[[52 32 46 23 58 48 41 30 63 52 44 50 59 53 49]
 [49 67 52 45 31 36 68 19 36 47 16 52 51 56 63]
 [53 18 43 17 62 56 43 32 79 64 53 66 50 47 36]
 [27 60 50 60 48 27 46 48 18 18 41 30 63 45 68]
 [31 48 10 42 69 28 60 51 49 50 67 62 48 19 25]
 [63 34 75 54 38 74 17 62 45 47 50 22 42 65 58]
 [60 51 51 68 21 62 42 67 52 56 46 46 10 50 28]
 [56 50 57 42 29 49 52 32 42 52 23 51 46 56 59]
 [52 31 60 45 47 67 23 59 50 47 61 29 45 52 49]
 [53 50 47 52 33 58 54 51 61 55 43 57 25 48 28]] -> 53

[[9378 8967 9618 5732 6007 4933 6916 3634 2906 2667]
 [8046 3679 8498 8068 4678 3045 6401 4186 5372 8197]
 [9932 9974 5758 2888 2072 8081 9792 8987 5122 9595]
 [8678 5607 3594 7981 9841 7328 6457 7939 5284 2423]
 [2846 5221 9587 3709 6584 4315 7848 5576 2967 8970]
 [8319 2969 2251 6681 5496 8196 2376 7382 9824 6821]
 [6594 8831 3939 4416 2209 5515 5794 3127 9558 1854]
 [3716 9243 3199 3887 7634 6949 5926 2350 3899 7218]
 [4902 3694 2744 9888 3585 9192 5482 3321 6094 7460]
 [2410 6742 4988 5774 8224 8393 3161 9721 2706 6144]] -> 2410

[[4651 5694 4342 4305 6043 3235 3368 4809 4628 3832]
 [4190 4661 6653 6147 3443 4879 5089 4491 3721 3445]
 [4187 4969 4180 5511 4975 6967 6404 6317 2770 4786]
 [4074 4825 5563 2274 3046 3948 6282 3804 1717 4209]
 [5729 6469 5421 5079 6283 4373 7524 6961 7800 5490]
 [3553 4531 4951 7326 5442 4561 5025 5689 5145 2189]
 [3973 4992 3761 2571 5654 3028 4356 5075 6277 5432]
 [3872 4330 6298 5402 5111 6085 5080 5926 3357 5269]
 [5872 6887 5161 5720 2938 4644 5489 5307 7121 6682]
 [5531 5063 8000 8630 4278 4197 4915 6611 3685 5532]
 [5230 5019 6274 5387 5780 3886 5207 5412 4207 4181]
 [6095 4462 4847 1586 5296 5290 7730 3199 3842 3738]] -> 6095

[[9331 2405 7073 5068 3959 5602]
 [5674 2062 6245 6711 4671 5704]
 [7536 2449 7097 7978 7714 5202]
 [8381 2613 7152 6722 6426 5204]
 [9311 1637 7060 6392 4635 6041]
 [7586 2733 6690 5084 4100 5339]
 [9425 1600 7087 6474 4701 6094]
 [5170 2480 6411 7731 6717 5141]
 [6709 1427 6669 8886 7054 5915]
 [9988 3620 7679 5212 6389 4661]
 [8904 2619 6983 4825 3843 5503]
 [5860 2799 6679 7605 7278 4894]] -> 5860

[[51 49 57 59 45 24 34 71]
 [49 69 72 73 47 45 81 35]
 [72 74 30 57 71 42 69 61]
 [50 56 58 52 40 48 69 21]
 [57 61 37 73 60 50 68 23]] -> 57

[[25 95 44 10 53 64 74 97 72  1]
 [23 12 20 57 62 10 38 10 19 38]
 [55 15 26  5 67 11 26 18 29 51]
 [18 15 37 47 19 17 46 11 16 14]
 [13 31 13 27 90  7 66 13 61 80]
 [ 9 79 27 25 53 58 86 27 93 27]
 [61 82 77 31  5 70 56 83 83 47]
 [15 84 25 27 59 41 90 28 78 31]
 [49 16 26 57  5 50 23 82 12 19]
 [75 34 72 74  7 78 20 89 20 26]] -> 75
---
[[  1  -1   1   0  -1   2  -1   1   0   2   0   2   0   0   0]
 [ -1   1  -1  -1  -1   2   0   0   1   0   1   0   0  -2  -2]
 [  1 -29  29  12   7   1   5   0 -30 -37  -2  -6   3  25  -4]
 [-12  15  18  -9  28 -11 -10   6  22  17 -10 -12   4  52  23]
 [-12  16  17  -9  31 -12 -10   5  20  17 -12 -13   3  53  22]
 [  0   0   0   0   0   0   0   0   0   1   2  -2  -1   0   1]
 [ 13 -12  18  -1   1 -37   7  -2  19  45  13  31  -9 -19 -35]
 [ -1   1   0   0   2   0   1  -1  -1   1   0   1   0  -1  -1]
 [  0   0   1  -1   0  -2   1  -1   0  -1  -1   1  -1  -1   0]] gives 0

[[ 13  15  15   6  13  15   8  10   3   3  15]
 [-19 -22 -34   4 -23 -36 -16 -10   2 -14 -23]
 [ 18  13  -5  17  -8  25  11   8   9  -2 -19]
 [ -2  -6  -7  -4 -12 -36 -18   1  -6 -13   7]
 [ 31  21 -10  31 -13  44  19  16  20   2 -33]] gives 31

[[-23 -20 -22  11 -30  26  20 -34  48   5  24   3  -5]
 [ -4  -2 -36   5 -30  26   6 -36  44   8  33   1  -3]
 [-25   3 -22 -21 -14  -3  45 -14  24  18   1  11  44]
 [ 14 -10   1  18  -8 -29  47  38 -22 -24  -5 -21   2]
 [-24  17 -10   1 -30 -24  31  17 -13 -28   2  11  38]
 [ -8  -7 -34   5 -29  26  10 -36  46   7  33   1  -4]
 [ 17 -16   7  16  -9 -26  44  35 -22 -27  -9 -20   4]
 [ 27  -6  36 -22   1 -37 -16  30   6  -5 -15  -1 -41]
 [  1   5 -37   7 -30  24   1 -36  40  10  29   3  -1]
 [  8   0 -11  20  -7 -33  50  38 -23 -18  -1 -22  -1]] gives 8

[[  8 -11 -31 -36 -28  35 -21 -20  14   8]
 [  8  -3  24  17  18 -21  -7  -8  19  -2]
 [ 41 -36 -32 -37 -27  29 -25  -6  -3  -1]
 [ 36 -25  -4  -8   5   6 -33 -10  11 -19]
 [-44  48  30  12  24  -6  54  31  -6  -3]] gives -44

[[  7  20 -12  10   5  -8   6 -20   0]
 [ 23  20  -9 -22  -5 -17  -1  -1   3]
 [-10  14 -19 -12 -13   6   9 -12   0]
 [ -4   0   0  -4   5 -12  16  23  -8]
 [ -1   4  -6  17  -1   1  23 -17   3]
 [  3 -12  15 -25 -11   7 -25  25  -6]
 [ 24 -19  20   0 -13  -6 -27  16 -30]
 [ 11  -7   6 -12 -10  24   0  13  12]
 [  1  26 -38  -6 -14  22  20 -13  26]
 [-27  -8 -10  -3   5 -30   5  12 -16]
 [ 34 -21  23   3 -12  18 -45  28   4]
 [ -8 -23  13  21  -6  16 -29 -13  -5]] gives -8

[[ 11   4   6  -4 -14   1]
 [-17 -23  -5  28  -9 -15]
 [  3  -8   7  -5  -4  12]
 [ -8  -6  22  -3  -7  27]
 [-39  -6   3  27  11 -10]
 [  8 -49  20 -18   4 -20]
 [-31 -11  11  -1  11  -4]
 [ -8 -10  -6 -16 -18 -25]
 [  1   0   0   0  -1   0]
 [ 13 -26  29 -26  31 -20]
 [-24  18  -6  11   4  -1]
 [  6  -7  12   9 -12  -7]] gives 6

[[ 25  53  22 -26  -3 -34 -51  23  -7  29]
 [ 47  38  37   4 -48  12 -20 -28  47   8]
 [ 51  43 -24  50  50  31  50 -17 -18 -46]
 [ 17 -50  12  49  34 -31  -9   8  28 -25]
 [-28 -50  14 -47 -53  -6  30  -9  15  28]
 [ 48 -21  32 -44  14  34 -35 -11 -17 -23]
 [-21  18  15 -32 -40  47 -26  37  -7  -7]] gives -21
---
[[-1 33 21 28]
 [ 3 -2  5 29]
 [11 28 40 31]] value 33

[[-13 -18  47 -17   8 -47]
 [ 21  43 -18 -26  36 -32]] value -18

[-17 -46 -33  37 -23  -5] value -46

[[17  3 51  6 14 -8]
 [51 24  2  0 12 -8]] value 3

[  4 -24  35 -23   1  14  41] value -24

[[ 24   7   5  49  -6]
 [ 39  52  31 -23  24]] value 7
---
Input: [114 193  30 196  75  38]
Output: 196, 30
Input: [ 31 -27 -28   4]
Output: 31, -28
Input: [-26 -21   9  48  28   4]
Output: 48, -26
Input: [  29  570  884  776  364 -250 -975]
Output: 884, -975
Input: [ 31 -36  23 -21  -6   0   3]
Output: 31, -36
Input: [ 867   45  901 -646  808  596  469]
Output: 901, -646
Input: [133  86  28 193]
Output: 193, 28
Input: [133  31 136  79  84 192]
Output: 192, 31
---
-0.02  -0.12  -0.05  -0.15   0.13  -0.05   0.11 -> 0.13
-6.637  -8.564  -9.739  10.719 -> -8.564
-0.4   1.9  -1.7  -0.9   0.3   1.4   0.1 -> 0.3
-1.2   0.3  -1.0  -0.7   1.6   0.8   1.8 -> 1.6
-0.159   0.181   0.098   0.049  -0.090   0.192 -> 0.049
 0.7  -1.7  -1.6   1.0 -> -1.7
 0.4  -1.2   0.0   0.2   1.1  -0.1   0.4 -> 1.1
 166.8   -17.0   -25.5   -84.1   -10.7    67.7  -178.9 -> -10.7
-0.02   0.13  -0.19  -0.16   0.19  -0.15   0.19 -> 0.19
